Below is a small trained network, with its code and all its weights. Each question gives an input and a class and asks what happens when units are switched off, that is, made to give their printed mean instead of their output.

import numpy as np


def w(rows, s, z=0):
    codes = np.array(rows[::2]) - 128.0
    scale = np.full(codes.shape[1], s)
    scale[-1] = z or s
    return codes * scale


def f(y):
    return y / 2 * (1 + np.tanh(0.7978845608 * (y + 0.044715 * y**3)))


def log_softmax(a):
    a = a - a.max(-1, keepdims=True)
    return a - np.log(np.exp(a).sum(-1, keepdims=True))


def net(x, mask):
    res = np.array(x, float).reshape(1, 7) / 4 @ E
    y = f(res @ A[0][:, :-1].T + A[0][:, -1])
    res = res + np.where(mask, y, B[0][:, -1]) @ B[0][:, :-1]
    return log_softmax(res[-1] @ U[:, :-1].T + U[:, -1])


A, B = {}, {}
E = w([
[127,42,113,80,116,66,147],'x0',
[118,131,211,43,139,167,102],'x1',
[81,123,33,131,139,219,145],'x2',
[119,89,87,118,191,173,246],'x3',
[185,236,14,98,147,90,105],'x4',
[169,143,147,143,136,78,184],'x5',
[166,143,232,113,160,69,175],'x6',
],0.011)
A[0] = w([
[132,165,111,112,110,109,113,189],'N1',
[88,26,119,121,94,105,155,180],'N2',
[158,161,72,164,117,105,83,148],'N3',
[168,141,127,65,166,32,133,235],'N4',
[126,189,75,197,121,96,63,167],'N5',
[73,88,129,113,97,77,124,158],'N6',
[67,163,92,50,134,214,120,190],'N7',
[150,165,151,169,167,129,153,202],'N8',
[125,65,198,172,50,68,70,238],'N9',
[151,107,119,201,185,164,249,159],'N10',
[97,66,109,94,70,133,67,247],'N11',
[158,146,135,89,199,101,198,205],'N12',
[126,122,122,115,188,201,186,252],'N13',
[125,154,77,162,93,90,75,175],'N14',
[180,105,119,18,160,127,157,234],'N15',
[152,128,135,182,57,66,51,230],'N16',
[172,168,68,154,121,136,57,170],'N17',
],0.013,0.0036)
B[0] = w([
[195,196,92,126,123,119,71,173],'N1',
[210,36,82,158,170,195,189,207],'N2',
[197,221,51,158,187,101,138,208],'N3',
[212,133,106,29,72,77,128,232],'N4',
[158,249,112,166,131,129,142,233],'N5',
[197,75,160,61,172,181,165,169],'N6',
[74,69,144,230,35,210,15,242],'N7',
[72,138,108,102,110,65,114,176],'N8',
[95,128,236,14,174,184,169,249],'N9',
[62,103,32,194,186,44,182,243],'N10',
[179,143,166,147,167,212,113,209],'N11',
[153,57,120,105,45,2,145,212],'N12',
[42,52,76,220,75,69,110,230],'N13',
[166,194,63,119,107,181,156,210],'N14',
[161,77,138,141,97,102,91,208],'N15',
[122,191,176,55,158,171,163,237],'N16',
[137,235,60,146,168,213,114,228],'N17',
],0.0085,0.015)
U = w([
[69,88,92,199,33,236,15,167],'0',
[229,106,75,81,2,24,141,52],'1',
[84,177,180,70,105,145,128,7],'2',
[28,74,20,233,128,86,233,239],'3',
[186,236,38,150,114,171,127,210],'4',
[190,47,101,110,165,222,215,29],'5',
],0.0092,0.0014)

Each question gives the input, the list of numbers given to net, and the class t.
The units are the neurons (one row each of A and B). Each row of codes is followed by its name. A weight is (code - 128) times the scale printed after its matrix; where a second scale follows, it is the last column's (A, B and U).
mask holds one flag per neuron, in row order. A switched-off neuron (its flag False) gives its mean, the last column of its row in B, instead of its output. The means were averaged over made-up inputs and are rounded, as every weight is.
A unit's drop is (log p(t) with every unit on - log p(t) with that unit switched off) / (log p(t) with every unit on - log p(t) with every unit switched off).
The circuit of an input: a set's keep is (log p(t) with only the set's units on - log p(t) with every unit switched off) / (log p(t) with every unit on - log p(t) with every unit switched off). Starting from the 12 units with the biggest drops (on a tie, the unit counted first), units are removed one at a time, each time the one whose removal leaves the highest keep (on an exact tie, the one counted first), for as long as the keep stays at least 0.8.
circuit, biggest first: the units of the circuit, biggest drop first
k most important neurons: the k neurons with the biggest drops, biggest first
drop of u: that unit's drop, to one decimal
input [-1,-1,-5,4,-5,0,6], class 3: circuit, biggest first : (N10)
input [-7,-4,-6,3,-4,-7,4], class 3: circuit, biggest first : (N4, N11)
input [-5,-4,4,-4,-5,5,0], class 3: 3 most important neurons : (N4, N17, N11)
input [-2,4,3,2,0,8,8], class 1: 2 most important neurons : (N12, N4)
input [8,8,5,-3,0,3,-3], class 0: 2 most important neurons : (N7, N16)
input [-1,1,6,7,-4,-5,-2], class 3: 2 most important neurons : (N10, N13)
input [2,6,-4,-1,-4,0,4], class 5: 4 most important neurons : (N9, N6, N2, N5)
input [-6,2,0,-5,-6,-6,-1], class 2: 2 most important neurons : (N9, N13)
input [0,5,-4,-4,-5,5,-3], class 2: 2 most important neurons : (N9, N10)
input [7,-2,4,3,0,-4,-8], class 0: drop of N7 : 1.6
input [-1,8,7,-4,3,1,-6], class 0: drop of N7 : 2.3
input [-2,1,-8,6,-3,8,-6], class 3: drop of N10 : 0.1
input [-6,3,7,6,-3,-1,-4], class 0: 3 most important neurons : (N7, N12, N3)
input [6,2,6,3,4,0,-1], class 0: circuit, biggest first : (N7)
